Below are the code and all the weights of a small trained network. Each question names an input and a target symbol and asks about switching units off, where a switched-off unit gives its printed mean instead of its output.

import numpy as np


def w(rows, s, z=0):
    codes = np.array(rows[::2]) - 128.0
    scale = np.full(codes.shape[1], s)
    scale[-1] = z or s
    return codes * scale


def f(y):
    return y / 2 * (1 + np.tanh(0.7978845608 * (y + 0.044715 * y**3)))


def softmax(a):
    e = np.exp(a - a.max(-1, keepdims=True))
    return e / e.sum(-1, keepdims=True)


def log_softmax(a):
    a = a - a.max(-1, keepdims=True)
    return a - np.log(np.exp(a).sum(-1, keepdims=True))


def net(x, mask):
    ids = ['αβγδεθξστφψω'.index(c) for c in x.split()]
    T = len(ids)
    res = E[ids] + P[:T]
    u = 0
    for l in range(3):
        q, k, v = (res @ M[l].T for M in (Q, K, V))
        z = softmax(np.where(np.tri(T) > 0, q @ k.T / 3**0.5, -1e9)) @ v
        res = res + np.where(mask[u], z, O[l][:, -1]) @ O[l][:, :-1]
        u += 1
        y = f(res @ A[l][:, :-1].T + A[l][:, -1])
        res = res + np.where(mask[u : u + 4], y, B[l][:, -1]) @ B[l][:, :-1]
        u += 4
    return log_softmax(res[-1] @ U[:, :-1].T + U[:, -1])


Q, K, V, O, A, B = {}, {}, {}, {}, {}, {}
E = w([
[135,119,106],'α',
[120,119,117],'β',
[139,97,98],'γ',
[107,110,155],'δ',
[174,102,89],'ε',
[157,111,94],'θ',
[85,159,199],'ξ',
[70,96,42],'σ',
[205,43,163],'τ',
[182,2,153],'φ',
[159,8,31],'ψ',
[196,151,197],'ω',
],0.014)
P = w([
[72,3,160],'0',
[38,123,155],'1',
[27,114,134],'2',
[65,89,100],'3',
[85,81,91],'4',
[106,113,84],'5',
[122,104,83],'6',
[140,82,87],'7',
[172,88,82],'8',
[208,73,91],'9',
[143,86,96],'10',
[129,88,95],'11',
],0.0023)
Q[0] = w([
[65,80,91],'L0H1',
[158,148,179],'L0H1',
[2,225,184],'L0H1',
],0.0067)
K[0] = w([
[224,74,79],'L0H1',
[2,211,119],'L0H1',
[53,45,109],'L0H1',
],0.0082)
V[0] = w([
[35,125,68],'L0H1',
[88,176,254],'L0H1',
[138,174,180],'L0H1',
],0.0072)
O[0] = w([
[120,12,175,231],'L0H1',
[165,254,102,3],'L0H1',
[181,217,154,6],'L0H1',
],0.0061,0.0016)
A[0] = w([
[222,62,103,149],'L0N1',
[15,146,68,183],'L0N2',
[61,158,255,254],'L0N3',
[231,129,180,129],'L0N4',
],0.0089,0.0034)
B[0] = w([
[16,170,152,227],'L0N1',
[252,36,138,215],'L0N2',
[185,100,1,254],'L0N3',
[134,76,201,142],'L0N4',
],0.0063,0.0043)
Q[1] = w([
[184,233,228],'L1H1',
[58,2,88],'L1H1',
[20,102,61],'L1H1',
],0.0084)
K[1] = w([
[161,169,222],'L1H1',
[93,136,4],'L1H1',
[2,92,55],'L1H1',
],0.0089)
V[1] = w([
[132,24,199],'L1H1',
[38,168,51],'L1H1',
[2,153,145],'L1H1',
],0.0046)
O[1] = w([
[193,169,107,254],'L1H1',
[50,160,107,133],'L1H1',
[57,253,156,104],'L1H1',
],0.0066,0.0039)
A[1] = w([
[141,99,169,84],'L1N1',
[113,109,255,149],'L1N2',
[157,108,89,252],'L1N3',
[65,91,124,60],'L1N4',
],0.0094,0.0019)
B[1] = w([
[130,84,149,137],'L1N1',
[98,79,255,128],'L1N2',
[148,94,73,255],'L1N3',
[98,125,145,160],'L1N4',
],0.0099,0.0038)
Q[2] = w([
[3,104,199],'L2H1',
[221,175,61],'L2H1',
[179,149,182],'L2H1',
],0.0059)
K[2] = w([
[42,164,80],'L2H1',
[173,88,253],'L2H1',
[117,208,189],'L2H1',
],0.0065)
V[2] = w([
[157,42,9],'L2H1',
[68,91,238],'L2H1',
[254,91,206],'L2H1',
],0.0067)
O[2] = w([
[96,29,2,244],'L2H1',
[92,101,251,106],'L2H1',
[246,6,164,144],'L2H1',
],0.0075,0.011)
A[2] = w([
[141,73,12,225],'L2N1',
[102,53,48,58],'L2N2',
[101,20,49,43],'L2N3',
[41,42,3,5],'L2N4',
],0.0043,0.0019)
B[2] = w([
[144,187,117,248],'L2N1',
[145,189,196,211],'L2N2',
[146,199,228,230],'L2N3',
[140,254,245,242],'L2N4',
],0.0061,0.014)
U = w([
[140,116,122,68],'α',
[151,111,134,47],'β',
[76,207,157,131],'γ',
[149,120,129,54],'δ',
[98,115,107,185],'ε',
[153,124,116,69],'θ',
[238,50,95,126],'ξ',
[191,156,2,235],'σ',
[113,61,160,255],'τ',
[135,121,153,48],'φ',
[223,218,180,84],'ψ',
[131,116,130,130],'ω',
],0.0076,0.0046)

Each question gives the input, a string of symbols that net reads in full, and the target symbol t.
The units are the heads (3 rows each of Q, K, V and O) and the neurons (one row each of A and B). Each row of codes is followed by its name. A weight is (code - 128) times the scale printed after its matrix; where a second scale follows, it is the last column's (O, A, B and U).
mask holds one flag per unit, layer by layer, with each layer's heads first. A switched-off unit (its flag False) gives its mean, the last column of its rows in O or B, instead of its output. The means were averaged over made-up inputs and are rounded, as every weight is.
A unit's drop is (log p(t) with every unit on - log p(t) with that unit switched off) / (log p(t) with every unit on - log p(t) with every unit switched off).
k most important neurons: the k neurons with the biggest drops, biggest first
top k neurons in layer l: the k neurons of layer l with the biggest drops, biggest first
drop of u: that unit's drop, to one decimal
input ξ δ ξ ε σ, target ψ: most important neuron : (L0N2)
input ε τ σ τ σ, target ξ: 4 most important neurons : (L0N2, L1N2, L0N3, L0N4)
input ξ ξ ξ σ σ ξ ψ, target γ: top 2 neurons in layer 0 : (L0N1, L0N3)
input ω δ σ, target ξ: 3 most important neurons : (L0N2, L0N4, L0N1)
input ξ ξ ω α, target ξ: 2 most important neurons : (L0N4, L0N1)
input σ θ ξ ε β δ θ ω ξ ξ, target ξ: 2 most important neurons : (L0N4, L0N1)
input ω ε ω ω ψ θ, target ξ: 4 most important neurons : (L0N4, L2N4, L0N1, L1N2)
input σ ξ ξ τ ξ σ θ α ψ, target ψ: top 2 neurons in layer 2 : (L2N4, L2N3)
input θ ψ ε, target γ: 3 most important neurons : (L0N1, L0N2, L0N4)
input σ ε ψ β γ σ ε δ ξ θ ε φ, target τ: top 2 neurons in layer 0 : (L0N3, L0N1)
input ε ξ θ σ δ ξ ξ ξ θ ξ φ, target τ: 3 most important neurons : (L1N2, L0N3, L0N4)
input ξ ε ψ ξ φ ξ σ ξ ξ ε ξ σ, target ψ: 4 most important neurons : (L0N2, L2N4, L2N3, L2N2)
input δ ξ σ β ε τ, target τ: top 3 neurons in layer 0 : (L0N3, L0N4, L0N1)
input ξ θ ξ φ φ γ α ω ξ, target ξ: top 3 neurons in layer 0 : (L0N3, L0N4, L0N1)
input ξ ξ δ, target σ: top neuron in layer 0 : (L0N3)
input δ ξ σ ξ θ ω, target ξ: top 3 neurons in layer 0 : (L0N3, L0N4, L0N1)
input ξ φ τ, target τ: drop of L0N2 : 0.2
input θ ω ω, target ξ: drop of L2N2 : 0.1
input δ ξ ε σ δ ξ ξ θ ω ω α, target ξ: drop of L2N4 : 0.4
input ω ξ δ, target ξ: top neuron in layer 1 : (L1N2)
